Below are the code and all the weights of a small trained network. Each question names an input and a class and asks about switching units off, where a switched-off unit gives its printed mean instead of its output.

import numpy as np


def w(rows, s, z=0):
    codes = np.array(rows[::2]) - 128.0
    scale = np.full(codes.shape[1], s)
    scale[-1] = z or s
    return codes * scale


def norm(h):
    return h / np.sqrt((h * h).mean(-1, keepdims=True) + 1e-5)


def f(y):
    return y / 2 * (1 + np.tanh(0.7978845608 * (y + 0.044715 * y**3)))


def log_softmax(a):
    a = a - a.max(-1, keepdims=True)
    return a - np.log(np.exp(a).sum(-1, keepdims=True))


def net(x, mask):
    res = np.array(x, float).reshape(1, 4) / 4 @ E
    u = 0
    for l in range(2):
        y = f(norm(res) @ A[l][:, :-1].T + A[l][:, -1])
        res = res + np.where(mask[u : u + 15], y, B[l][:, -1]) @ B[l][:, :-1]
        u += 15
    return log_softmax(norm(res)[-1] @ U[:, :-1].T + U[:, -1])


A, B = {}, {}
E = w([
[89,79,187,99,122],'x0',
[105,137,154,186,168],'x1',
[73,160,111,156,77],'x2',
[201,110,151,197,2],'x3',
],0.006)
A[0] = w([
[53,154,116,141,98,40],'L0N1',
[200,131,150,88,181,165],'L0N2',
[170,177,51,149,141,191],'L0N3',
[83,149,175,225,174,149],'L0N4',
[32,146,80,132,70,148],'L0N5',
[4,93,194,104,83,140],'L0N6',
[72,158,120,54,156,113],'L0N7',
[99,114,229,75,106,47],'L0N8',
[80,102,103,89,148,46],'L0N9',
[168,89,170,107,156,6],'L0N10',
[159,84,164,223,196,157],'L0N11',
[75,120,177,83,114,131],'L0N12',
[160,94,195,95,143,113],'L0N13',
[120,194,46,149,148,91],'L0N14',
[137,111,71,37,78,24],'L0N15',
],0.012,0.0017)
B[0] = w([
[199,177,151,129,181,167],'L0N1',
[133,217,176,177,128,194],'L0N2',
[57,99,110,193,181,199],'L0N3',
[107,166,47,73,46,216],'L0N4',
[182,240,155,116,158,211],'L0N5',
[145,117,88,217,155,255],'L0N6',
[69,129,173,111,96,241],'L0N7',
[116,77,76,160,141,200],'L0N8',
[142,102,181,125,86,184],'L0N9',
[165,152,122,138,146,160],'L0N10',
[153,142,87,94,96,225],'L0N11',
[98,146,123,163,172,193],'L0N12',
[198,159,66,179,141,182],'L0N13',
[129,59,148,198,132,189],'L0N14',
[138,154,1,90,100,182],'L0N15',
],0.0086,0.0059)
A[1] = w([
[166,149,114,150,59,167],'L1N1',
[110,152,123,217,99,198],'L1N2',
[183,81,138,51,159,111],'L1N3',
[126,165,52,68,111,74],'L1N4',
[76,109,98,156,44,15],'L1N5',
[114,191,168,76,43,106],'L1N6',
[41,199,174,178,72,169],'L1N7',
[90,134,98,189,69,49],'L1N8',
[148,42,166,149,38,82],'L1N9',
[19,105,251,135,109,5],'L1N10',
[219,93,70,203,106,96],'L1N11',
[74,99,123,53,167,144],'L1N12',
[247,187,191,147,163,9],'L1N13',
[214,82,174,176,2,76],'L1N14',
[192,84,135,178,110,85],'L1N15',
],0.0087,0.0021)
B[1] = w([
[106,165,147,3,184,202],'L1N1',
[183,28,183,103,149,243],'L1N2',
[120,189,82,134,238,110],'L1N3',
[170,35,10,44,96,166],'L1N4',
[143,169,82,146,156,156],'L1N5',
[140,81,118,158,228,148],'L1N6',
[199,104,129,48,87,215],'L1N7',
[114,79,146,137,225,186],'L1N8',
[76,153,176,4,156,140],'L1N9',
[146,126,161,72,127,167],'L1N10',
[52,113,157,149,168,255],'L1N11',
[56,195,130,115,110,135],'L1N12',
[241,182,144,104,213,164],'L1N13',
[11,162,161,79,148,192],'L1N14',
[79,155,154,192,92,159],'L1N15',
],0.0061,0.0065)
U = w([
[51,149,217,90,118,209],'0',
[92,74,127,249,168,172],'1',
[120,135,36,117,99,185],'2',
[187,199,164,162,168,150],'3',
[173,76,137,150,129,178],'4',
[157,92,172,158,82,21],'5',
[122,107,150,158,52,11],'6',
[153,86,154,173,35,1],'7',
],0.018,0.0061)

Each question gives the input, the list of numbers given to net, and the class t.
The units are the neurons (one row each of A and B). Each row of codes is followed by its name. A weight is (code - 128) times the scale printed after its matrix; where a second scale follows, it is the last column's (A, B and U).
mask holds one flag per neuron, layer by layer. A switched-off neuron (its flag False) gives its mean, the last column of its row in B, instead of its output. The means were averaged over made-up inputs and are rounded, as every weight is.
A unit's drop is (log p(t) with every unit on - log p(t) with that unit switched off) / (log p(t) with every unit on - log p(t) with every unit switched off).
The circuit of an input: a set's keep is (log p(t) with only the set's units on - log p(t) with every unit switched off) / (log p(t) with every unit on - log p(t) with every unit switched off). Starting from the 12 units with the biggest drops (on a tie, the unit counted first), units are removed one at a time, each time the one whose removal leaves the highest keep (on an exact tie, the one counted first), for as long as the keep stays at least 0.8.
units of the circuit, in order: the units of the circuit, biggest drop first
top k neurons: the k neurons with the biggest drops, biggest first
top k neurons in layer l: the k neurons of layer l with the biggest drops, biggest first
drop when u is switched off: that unit's drop, to one decimal
input [5,-7,-6,-4], class 2: top neuron => [L0N15]
input [3,-1,-8,7], class 3: units of the circuit, in order => [L1N13 L0N2]
input [-8,4,6,2], class 1: top 2 neurons => [L0N3 L0N14]
input [-2,8,-4,7], class 2: units of the circuit, in order => [L0N11 L0N4]
input [5,-1,5,3], class 1: top 3 neurons => [L0N6 L0N8 L0N2]
input [1,-5,7,-6], class 3: top 3 neurons => [L0N5 L0N1 L0N6]
input [6,0,3,6], class 0: top 2 neurons in layer 1 => [L1N14 L1N9]
input [-8,0,-5,-5], class 1: top 3 neurons => [L0N3 L0N14 L0N5]
input [-8,-7,7,-5], class 1: top 4 neurons => [L0N3 L0N14 L0N4 L0N11]
input [-8,5,-6,7], class 1: top 4 neurons => [L0N3 L0N7 L0N9 L0N5]
input [-4,5,-2,-3], class 2: top 2 neurons => [L0N4 L0N6]
input [7,-8,-7,6], class 2: top 2 neurons in layer 0 => [L0N15 L0N13]
input [-3,5,6,0], class 3: top 3 neurons => [L0N5 L0N1 L0N15]
input [-1,5,-4,2], class 2: top neuron => [L0N4]
input [1,4,-5,5], class 0: top 4 neurons => [L1N14 L0N5 L0N15 L0N1]
input [0,2,2,-3], class 4: top 3 neurons => [L1N7 L1N14 L1N6]
input [7,3,8,4], class 3: top 4 neurons => [L0N5 L0N1 L0N3 L0N14]
input [8,-7,-2,-4], class 1: top 2 neurons in layer 0 => [L0N6 L0N4]
input [-4,1,5,-3], class 3: top 3 neurons => [L0N5 L0N1 L0N6]
input [2,-1,-8,7], class 3: top 4 neurons => [L1N13 L0N13 L0N7 L0N10]
input [-3,7,-2,-6], class 2: units of the circuit, in order => [L0N4]
input [5,6,-4,4], class 2: top 2 neurons in layer 0 => [L0N11 L0N4]
input [-8,-2,7,1], class 1: top 3 neurons in layer 0 => [L0N3 L0N14 L0N2]
input [7,-3,0,8], class 0: top 2 neurons in layer 1 => [L1N9 L1N14]
input [-4,-6,8,5], class 3: top 2 neurons in layer 0 => [L0N5 L0N4]
input [-6,-4,-5,1], class 1: top 2 neurons in layer 0 => [L0N3 L0N5]
input [-4,-3,-3,-1], class 1: units of the circuit, in order => [L0N3]
input [2,4,-1,-2], class 2: drop when L0N4 is switched off => 0.8
input [3,8,-6,0], class 2: drop when L0N4 is switched off => 0.3
